Here is a tiny trained network, its code and every weight. The questions are about switching its units off for an input and a target symbol, where a switched-off unit gives its printed mean instead of its output.

import numpy as np


def w(rows, s, z=0):
    codes = np.array(rows[::2]) - 128.0
    scale = np.full(codes.shape[1], s)
    scale[-1] = z or s
    return codes * scale


def f(y):
    return y / 2 * (1 + np.tanh(0.7978845608 * (y + 0.044715 * y**3)))


def softmax(a):
    e = np.exp(a - a.max(-1, keepdims=True))
    return e / e.sum(-1, keepdims=True)


def log_softmax(a):
    a = a - a.max(-1, keepdims=True)
    return a - np.log(np.exp(a).sum(-1, keepdims=True))


def net(x, mask):
    ids = ['αβγδεζηθλπστφψω'.index(c) for c in x.split()]
    T = len(ids)
    res = E[ids] + P[:T]
    r = res
    for j in range(3):
        rows = slice(2 * j, 2 * j + 2)
        q, k, v = (r @ M[0][rows].T for M in (Q, K, V))
        z = softmax(np.where(np.tri(T) > 0, q @ k.T / 2**0.5, -1e9)) @ v
        o = O[0][rows]
        res = res + np.where(mask[j], z, o[:, -1]) @ o[:, :-1]
    y = f(res @ A[0][:, :-1].T + A[0][:, -1])
    res = res + np.where(mask[3:19], y, B[0][:, -1]) @ B[0][:, :-1]
    return log_softmax(res[-1] @ U[:, :-1].T + U[:, -1])


Q, K, V, O, A, B = {}, {}, {}, {}, {}, {}
E = w([
[96,136,108],'α',
[57,59,165],'β',
[224,252,99],'γ',
[126,112,131],'δ',
[95,104,116],'ε',
[138,133,130],'ζ',
[98,192,130],'η',
[116,142,128],'θ',
[121,98,122],'λ',
[153,180,159],'π',
[87,106,139],'σ',
[90,145,64],'τ',
[86,108,126],'φ',
[96,58,126],'ψ',
[180,139,167],'ω',
],0.02)
P = w([
[169,167,78],'0',
[10,87,84],'1',
[172,95,159],'2',
[71,196,104],'3',
[159,187,117],'4',
[154,183,116],'5',
[12,232,93],'6',
[160,19,125],'7',
[253,233,114],'8',
[183,252,75],'9',
[124,231,113],'10',
[89,62,14],'11',
],0.0055)
Q[0] = w([
[142,188,93],'H0',
[253,165,202],'H0',
[93,94,86],'H1',
[155,240,135],'H1',
[130,82,144],'H2',
[36,169,28],'H2',
],0.0072)
K[0] = w([
[163,108,229],'H0',
[117,103,126],'H0',
[83,145,115],'H1',
[138,12,158],'H1',
[135,120,91],'H2',
[216,114,137],'H2',
],0.011)
V[0] = w([
[59,94,250],'H0',
[74,135,83],'H0',
[136,254,82],'H1',
[166,191,69],'H1',
[221,153,211],'H2',
[67,147,201],'H2',
],0.0086)
O[0] = w([
[94,99,149,26],'H0',
[168,138,67,207],'H0',
[206,209,147,254],'H1',
[125,191,111,193],'H1',
[209,29,255,72],'H2',
[215,8,138,104],'H2',
],0.0094,0.0026)
A[0] = w([
[121,103,76,94],'N0',
[143,141,142,88],'N1',
[180,117,226,93],'N2',
[150,137,122,5],'N3',
[118,73,128,40],'N4',
[67,92,71,138],'N5',
[72,77,99,70],'N6',
[138,123,148,4],'N7',
[135,136,164,229],'N8',
[98,170,120,220],'N9',
[246,151,134,22],'N10',
[21,221,160,7],'N11',
[120,100,208,168],'N12',
[135,98,129,21],'N13',
[254,147,185,118],'N14',
[140,88,67,187],'N15',
],0.0099,0.0042)
B[0] = w([
[117,109,191,140],'N0',
[152,119,138,124],'N1',
[172,123,151,132],'N2',
[95,115,72,109],'N3',
[91,122,7,110],'N4',
[167,164,157,181],'N5',
[77,15,23,134],'N6',
[152,172,104,101],'N7',
[220,117,171,166],'N8',
[157,99,197,255],'N9',
[18,39,124,175],'N10',
[168,111,83,184],'N11',
[252,93,81,124],'N12',
[77,103,19,102],'N13',
[97,135,200,198],'N14',
[2,170,192,170],'N15',
],0.0054,0.0057)
U = w([
[156,120,70,95],'α',
[138,40,45,14],'β',
[167,86,254,66],'γ',
[82,111,189,19],'δ',
[113,109,110,2],'ε',
[131,102,183,38],'ζ',
[155,125,147,152],'η',
[149,108,141,65],'θ',
[107,110,145,224],'λ',
[175,72,246,123],'π',
[138,69,181,133],'σ',
[170,170,73,207],'τ',
[100,112,158,144],'φ',
[84,94,146,212],'ψ',
[213,15,218,189],'ω',
],0.0094,0.004)

Each question gives the input, a string of symbols that net reads in full, and the target symbol t.
The units are the heads (2 rows each of Q, K, V and O) and the neurons (one row each of A and B). Each row of codes is followed by its name. A weight is (code - 128) times the scale printed after its matrix; where a second scale follows, it is the last column's (O, A, B and U).
mask holds one flag per unit, heads first, then neurons. A switched-off unit (its flag False) gives its mean, the last column of its rows in O or B, instead of its output. The means were averaged over made-up inputs and are rounded, as every weight is.
A unit's drop is (log p(t) with every unit on - log p(t) with that unit switched off) / (log p(t) with every unit on - log p(t) with every unit switched off).
The circuit of an input: a set's keep is (log p(t) with only the set's units on - log p(t) with every unit switched off) / (log p(t) with every unit on - log p(t) with every unit switched off). Starting from the 12 units with the biggest drops (on a tie, the unit counted first), units are removed one at a time, each time the one whose removal leaves the highest keep (on an exact tie, the one counted first), for as long as the keep stays at least 0.8.
units of the circuit, in order: the units of the circuit, biggest drop first
k most important neurons: the k neurons with the biggest drops, biggest first
which heads matter: for each layer, one digit per head in row order, 1 if its drop is at least 0.15 and else 0, layers parted by /
drop when u is switched off: that unit's drop, to one decimal
input β β λ, target β: 2 most important neurons -> N6, N4
input ω δ ω α, target ω: which heads matter -> 001
input τ η τ δ, target τ: units of the circuit, in order -> H2, H1, H0
input τ λ τ ε τ α, target τ: units of the circuit, in order -> H2, H0
input γ γ ζ, target γ: most important neuron -> N14
input τ γ θ τ τ ζ α τ τ λ, target τ: units of the circuit, in order -> H2, H1
input θ γ τ α, target τ: units of the circuit, in order -> H1, H0
input ψ δ ω ψ γ γ β, target γ: which heads matter -> 011
input β β ε, target β: which heads matter -> 010
input α τ τ η, target τ: which heads matter -> 001
input τ τ σ ε σ γ ψ τ α τ ψ, target τ: which heads matter -> 011
input λ λ β β, target β: which heads matter -> 010
input τ τ ω, target τ: drop when H2 is switched off -> 1.3
input π γ η, target π: drop when H2 is switched off -> 0.8
input θ τ η τ τ λ, target τ: drop when H0 is switched off -> 0.1
